Facts:
Z_101 η 161; Z_105 η 944; Z_122 η 161; Z_124 η 161; Z_140 η 161; Z_147 η 382
Z_154 η 161; Z_159 η 944; Z_166 η 161; Z_172 η 944; Z_176 η 382; Z_182 η 382
Z_185 η 944; Z_194 η 944; Z_200 η 944; Z_201 η 382; Z_205 η 944; Z_24 η 382
Z_241 η 944; Z_268 η 382; Z_277 η 944; Z_295 η 944; Z_297 η 944; Z_309 η 382
Z_310 η 382; Z_312 η 944; Z_321 η 382; Z_327 η 944; Z_383 η 382; Z_384 η 382
Z_398 η 944; Z_410 η 382; Z_411 η 161; Z_413 η 944; Z_414 η 944; Z_415 η 382
Z_418 η 944; Z_429 η 944; Z_445 η 382; Z_448 η 944; Z_449 η 161; Z_477 η 944
Z_501 η 382; Z_503 η 944; Z_517 η 944; Z_525 η 382; Z_529 η 944; Z_53 η 944
Z_537 η 382; Z_54 η 944; Z_548 η 944; Z_560 η 161; Z_566 η 944; Z_567 η 161
Z_58 η 944; Z_596 η 944; Z_602 η 944; Z_61 η 382; Z_613 η 161; Z_622 η 944
Z_629 η 382; Z_632 η 944; Z_655 η 944; Z_665 η 161; Z_669 η 944; Z_672 η 944
Z_675 η 382; Z_679 η 161; Z_70 η 944; Z_714 η 944; Z_745 η 161; Z_747 η 382
Z_753 η 161; Z_757 η 161; Z_764 η 161; Z_77 η 944; Z_770 η 382; Z_777 η 382
Z_78 η 944; Z_790 η 161; Z_792 η 382; Z_800 η 382; Z_805 η 944; Z_811 η 382
Z_817 η 382; Z_818 η 944; Z_858 η 161; Z_871 η 161; Z_877 η 944; Z_883 η 944
Z_892 η 382; Z_902 η 382; Z_909 η 161; Z_911 η 161; Z_921 η 161; Z_929 η 161
Z_940 η 382; Z_950 η 161; Z_975 η 382; Z_985 η 382; Z_989 η 944; Z_101 α Z_501
Z_101 α Z_602; Z_101 α Z_560; Z_105 α Z_61; Z_105 α Z_418; Z_124 α Z_61; Z_124 α Z_398
Z_124 α Z_877; Z_140 α Z_883; Z_140 α Z_818; Z_147 α Z_182; Z_159 α Z_560; Z_166 α Z_201
Z_172 α Z_560; Z_176 α Z_613; Z_185 α Z_418; Z_185 α Z_413; Z_194 α Z_747; Z_194 α Z_327
Z_194 α Z_629; Z_200 α Z_54; Z_201 α Z_413; Z_201 α Z_560; Z_205 α Z_413; Z_24 α Z_747
Z_24 α Z_560; Z_241 α Z_58; Z_241 α Z_902; Z_277 α Z_747; Z_295 α Z_613; Z_295 α Z_413
Z_297 α Z_902; Z_309 α Z_560; Z_310 α Z_277; Z_310 α Z_892; Z_310 α Z_672; Z_310 α Z_414
Z_312 α Z_185; Z_321 α Z_154; Z_327 α Z_78; Z_327 α Z_567; Z_383 α Z_672; Z_384 α Z_858
Z_384 α Z_172; Z_410 α Z_449; Z_413 α Z_567; Z_414 α Z_449; Z_415 α Z_871; Z_415 α Z_159
Z_415 α Z_58; Z_415 α Z_629; Z_448 α Z_411; Z_448 α Z_277; Z_448 α Z_327; Z_477 α Z_327
Z_477 α Z_560; Z_501 α Z_61; Z_501 α Z_70; Z_501 α Z_790; Z_503 α Z_445; Z_517 α Z_529
Z_517 α Z_172; Z_525 α Z_159; Z_53 α Z_159; Z_53 α Z_398; Z_537 α Z_429; Z_537 α Z_985
Z_54 α Z_817; Z_548 α Z_105; Z_548 α Z_902; Z_548 α Z_818; Z_548 α Z_560; Z_566 α Z_410
Z_566 α Z_309; Z_567 α Z_58; Z_567 α Z_560; Z_58 α Z_560; Z_596 α Z_58; Z_602 α Z_818
Z_61 α Z_185; Z_622 α Z_602; Z_632 α Z_525; Z_632 α Z_297; Z_655 α Z_418; Z_655 α Z_567
Z_665 α Z_58; Z_669 α Z_159; Z_672 α Z_122; Z_672 α Z_818; Z_672 α Z_185; Z_675 α Z_902
Z_679 α Z_525; Z_70 α Z_902; Z_714 α Z_567; Z_745 α Z_78; Z_747 α Z_58; Z_747 α Z_327
Z_747 α Z_525; Z_747 α Z_560; Z_747 α Z_78; Z_753 α Z_902; Z_764 α Z_871; Z_764 α Z_61
Z_764 α Z_548; Z_764 α Z_714; Z_770 α Z_567; Z_777 α Z_105; Z_78 α Z_818; Z_790 α Z_548
Z_790 α Z_902; Z_792 α Z_679; Z_800 α Z_902; Z_805 α Z_517; Z_811 α Z_679; Z_811 α Z_384
Z_811 α Z_672; Z_858 α Z_159; Z_871 α Z_989; Z_877 α Z_679; Z_883 α Z_596; Z_883 α Z_902
Z_902 α Z_560; Z_902 α Z_567; Z_909 α Z_501; Z_909 α Z_817; Z_911 α Z_61; Z_911 α Z_548
Z_911 α Z_413; Z_921 α Z_800; Z_929 α Z_858; Z_929 α Z_560; Z_929 α Z_78; Z_940 α Z_567
Z_940 α Z_877; Z_950 α Z_679; Z_950 α Z_940; Z_975 α Z_429; Z_975 α Z_327; Z_985 α Z_58
Z_985 α Z_560; Z_989 α Z_159; Z_989 α Z_525

Known rows:
120,-112,392,38,237,200,-26,50,47,-385,-179,-308,6,60,-66,92,14,-141,124,-126,-184,-168,253,147,-69,-127,-258,120: Z_665
86,-214,122,73,-74,-132,-228,-25,-160,378,136,462,129,-198,-120,124,-37,-78,133,-147,33,106,-81,233,155,276,157,10: Z_70
-247,232,-312,56,102,-16,-91,95,131,-199,-147,-227,133,109,235,130,91,61,59,107,-80,195,-42,-202,-40,25,75,-62: Z_537
204,-153,-143,14,-260,14,200,-121,-203,127,340,79,-286,-32,-79,-30,-209,146,-100,71,95,-433,52,54,168,251,187,106: Z_327
204,-159,314,91,129,146,80,68,-2,-174,-190,-202,49,44,-84,37,-61,-257,-73,-147,-18,48,131,59,30,-299,-294,3: Z_166
-205,301,-248,-129,249,87,-53,102,114,-149,-127,-221,271,124,269,41,148,125,12,124,162,199,-62,-241,-146,-9,36,-127: Z_182
-222,360,-247,73,59,55,-133,181,193,-221,-193,-216,33,49,276,77,201,11,160,137,-206,128,-67,-134,10,96,133,-59: Z_415
-247,235,-287,66,64,-8,-114,107,128,-180,-150,-183,144,106,231,126,79,45,-6,108,-43,241,-83,-201,-10,0,85,-75: Z_176
204,-148,-109,78,-106,-387,368,-210,-159,286,330,169,-205,-140,-53,-99,-86,158,-58,274,-23,-264,135,-76,77,164,-20,43: Z_602
90,-140,-17,-53,-116,-128,48,-136,-94,101,237,254,-211,-101,-116,-96,-80,183,34,43,-18,-224,78,114,21,109,95,89: Z_448
311,-212,193,183,172,100,243,59,-63,-192,-101,-320,-9,37,-29,53,-78,-203,-92,-35,-20,-81,235,11,91,-209,-303,-8: Z_745
-455,205,-409,61,-18,-34,12,27,131,-50,-107,-444,80,161,185,57,149,45,102,70,-155,148,-178,-210,-142,64,-14,-58: Z_24
-203,197,-343,106,102,-59,-78,80,112,-212,-132,-212,99,97,226,127,60,82,13,151,-88,214,-25,-226,-26,-3,44,-73: Z_310
256,-82,384,-123,344,247,135,76,-8,-179,-189,-206,191,67,-39,-34,-2,-165,-109,-125,212,5,185,29,-74,-308,-298,-13: Z_613
164,-76,20,-84,-361,151,12,-63,-123,145,257,247,-211,-13,-153,-13,-228,22,-158,-44,214,-291,-83,95,190,189,283,96: Z_714
280,-91,357,-117,360,245,151,66,-18,-187,-153,-234,186,51,-23,-41,3,-125,-88,-123,208,-14,208,34,-78,-304,-304,-22: Z_411
257,-95,365,-102,329,249,138,89,-28,-175,-159,-227,179,62,-24,-19,8,-135,-100,-117,202,-16,184,29,-65,-290,-302,-29: Z_757
71,-122,37,-86,-98,-127,-41,-126,-59,90,193,375,-169,-108,-142,-111,-70,182,25,16,-19,-152,53,126,-19,61,94,94: Z_414
261,-79,361,-113,355,226,170,59,-36,-166,-152,-237,180,55,-26,-50,7,-137,-91,-88,213,-11,204,12,-68,-300,-321,-31: Z_122

Rows:
No name comes twice in this set of rows, the named rows included.
120,-53,96,-104,-302,41,-21,-90,-88,149,213,309,-192,-24,-168,-52,-188,32,-122,-22,150,-240,-55,78,107,139,228,104 : Z_655
274,-272,369,233,241,161,-84,157,-114,-18,-240,-104,319,-53,-36,248,-49,-432,60,-282,44,231,88,177,189,-100,-246,-70 : Z_753
-19,-159,50,39,-201,-307,92,-155,-135,477,215,245,-24,-130,-164,-27,-26,-70,54,5,-25,-47,-117,50,40,231,16,36 : Z_548
-98,365,-369,174,-89,154,-96,308,171,-82,-227,-112,-45,-59,357,-29,272,-93,112,96,-241,303,-175,-49,221,-18,188,-224 : Z_525
229,-320,136,160,162,226,10,89,-70,-281,-154,-180,27,26,-88,46,-137,-152,-70,-223,19,105,141,184,71,-372,-262,-20 : Z_950
250,-256,396,232,204,93,-60,130,-86,-7,-239,-62,302,-43,-41,235,-63,-423,17,-242,14,244,76,137,162,-138,-259,-62 : Z_790
-235,95,-466,156,77,-30,-132,67,82,-236,-126,-179,102,85,214,128,0,117,23,66,-100,299,-54,-146,-13,-89,67,-88 : Z_811
250,-198,317,133,179,155,76,106,-31,-189,-186,-178,88,11,-54,81,-60,-259,-57,-151,-2,57,145,94,77,-246,-274,-5 : Z_921
37,66,289,-146,-321,-249,-71,-142,63,150,111,527,-215,-16,-253,-90,-156,-24,-205,88,7,-101,-59,-62,-33,-11,154,122 : Z_185
153,-111,5,11,-127,-390,184,-209,-56,185,253,323,-232,-117,-121,-106,-128,133,-89,215,-59,-160,128,-65,16,69,20,84 : Z_672
-574,289,-268,-18,3,19,-107,31,194,-183,-140,-487,94,196,150,98,210,78,254,30,-249,21,-130,-170,-236,173,9,38 : Z_985
-251,194,-386,111,25,-42,-79,104,111,-121,-148,-211,104,94,226,87,85,13,-3,106,-97,283,-122,-188,-2,-47,59,-123 : Z_384
-137,-123,-46,-91,-258,-120,115,-172,-90,271,258,73,-216,-42,-179,-149,1,134,66,-17,-53,-250,-92,88,-80,162,28,113 : Z_477
224,-169,316,87,187,143,66,76,0,-225,-196,-169,56,24,-69,53,-64,-219,-67,-125,-17,37,179,72,23,-298,-271,1 : Z_909

Now the same objects, written a new way:
Known rows:
-36,-25,45,28,-19,39,-7,1,-16,109,20,82,29,-13,12,-12,-180,22,215,-39,-24,-57,-15,179,63,-64: Z_445
32,46,-116,-67,33,-18,29,-19,92,-40,42,28,71,218,6,161,33,-179,9,-32,-67,-24,6,-87,-29,-19: Z_757
-15,-20,33,73,3,32,8,0,-23,103,4,67,38,-27,-1,-29,-151,-17,196,-41,-10,-48,-23,202,50,-45: Z_747
-22,-12,43,64,4,45,-8,6,-20,136,13,54,37,1,-11,-46,-145,-5,149,-14,-23,-57,-21,196,60,-64: Z_501
-18,-17,26,64,-4,52,-4,13,-21,114,8,58,30,25,-15,-61,-138,-40,161,-43,-23,-44,-18,204,54,-50: Z_902
-16,-22,21,-49,-22,-34,0,1,-39,-58,-35,-71,-63,-140,19,-17,75,190,-79,6,45,48,12,-103,-18,50: Z_277
43,61,-142,-60,21,34,-3,18,81,72,57,-34,21,406,-54,33,63,-337,-79,-120,-100,31,29,-16,-36,21: Z_921
-1,-8,32,101,35,26,43,-15,-20,129,-17,48,36,-84,-7,-28,-134,-67,195,-61,35,-33,-33,235,35,-5: Z_975
32,48,-129,-65,29,-10,34,-9,94,-46,44,23,66,203,5,170,33,-180,18,-31,-61,-17,6,-68,-34,-21: Z_567
3,-9,28,-12,-18,-5,-11,46,-37,-65,-39,-91,-61,-124,-3,-61,83,111,-153,51,53,50,10,-70,-32,34: Z_655
-118,-103,299,243,90,127,0,-5,-1,158,38,119,79,-5,82,-206,-265,-300,6,-28,-74,53,-77,-241,-30,2: Z_321
37,46,-131,-60,23,-19,34,-14,93,-51,44,28,61,216,3,201,23,-187,36,-27,-58,-13,10,-73,-26,-27: Z_871
-17,-26,56,-51,-45,-52,-28,13,-28,-86,-53,-29,-74,-108,-7,-71,60,67,-103,31,65,45,21,-111,-4,25: Z_172
3,-28,67,67,-5,15,-7,-39,-45,112,25,47,44,0,8,-24,-145,-48,198,-57,-35,-64,-24,199,48,-16: Z_309
-56,-5,36,34,38,-8,-32,-43,-9,279,52,83,16,-5,-9,21,-132,93,113,60,-28,-69,-2,156,106,-96: Z_817
-9,-10,42,66,-6,49,-5,0,-17,93,3,70,44,-40,-2,-68,-141,-8,167,-33,-14,-57,-27,204,48,-46: Z_201
-19,-18,14,-41,-26,-29,1,16,-28,-51,-33,-59,-75,-147,12,-39,64,171,-65,14,65,60,15,-88,-16,50: Z_327
10,12,48,-19,-19,4,-21,38,-29,-60,-34,-81,-54,-146,5,-99,91,113,-170,53,66,39,5,-59,-38,52: Z_205
-111,-48,115,46,90,68,13,-40,125,14,98,127,92,240,108,38,-112,-325,-77,-50,-146,80,-31,-546,-86,9: Z_154

Rows:
No name comes twice in this set of rows, the named rows included.
3,-21,64,90,17,45,6,24,-35,64,-26,16,74,-19,-9,-72,-120,-38,85,-13,-30,-85,-40,211,42,-72 : Z_383
-45,12,32,-42,46,-81,-51,-31,-21,176,20,-62,-91,-119,-10,30,106,212,-217,164,50,29,35,-121,31,5 : Z_54
39,-26,88,-13,-25,-55,-28,-43,-81,-37,-9,-121,-55,-85,19,-16,102,54,-120,1,9,29,9,-86,-37,105 : Z_566
-12,-5,32,-46,-37,-4,-22,28,-25,-64,-20,-54,-68,-131,13,-79,68,183,-126,47,52,42,14,-71,-22,37 : Z_413
21,42,84,-38,-45,22,-38,11,-12,-49,-13,-47,-52,-181,22,-163,95,128,-171,69,88,35,7,-22,-54,99 : Z_295
-29,-17,17,-52,-16,-14,-7,46,-27,-46,-51,-84,-55,-111,4,-76,78,205,-163,25,39,35,11,-91,-14,10 : Z_602
3,-9,49,-20,-16,-22,-13,35,-36,-39,-37,-87,-70,-122,5,-43,71,80,-145,43,57,52,10,-83,-32,43 : Z_503
1,-30,148,-36,-44,-96,-50,-2,-21,-113,-114,-3,-69,-113,-44,-166,68,-142,-161,31,105,29,19,-122,5,19 : Z_805
47,55,-116,-32,58,-24,59,-13,88,-38,11,-9,83,184,-4,149,52,-224,-13,-38,-39,-18,-9,-53,-45,-7 : Z_745
3,-10,48,97,13,60,4,40,-28,87,-15,22,54,2,-18,-76,-126,-52,94,-1,-20,-66,-33,215,39,-70 : Z_777

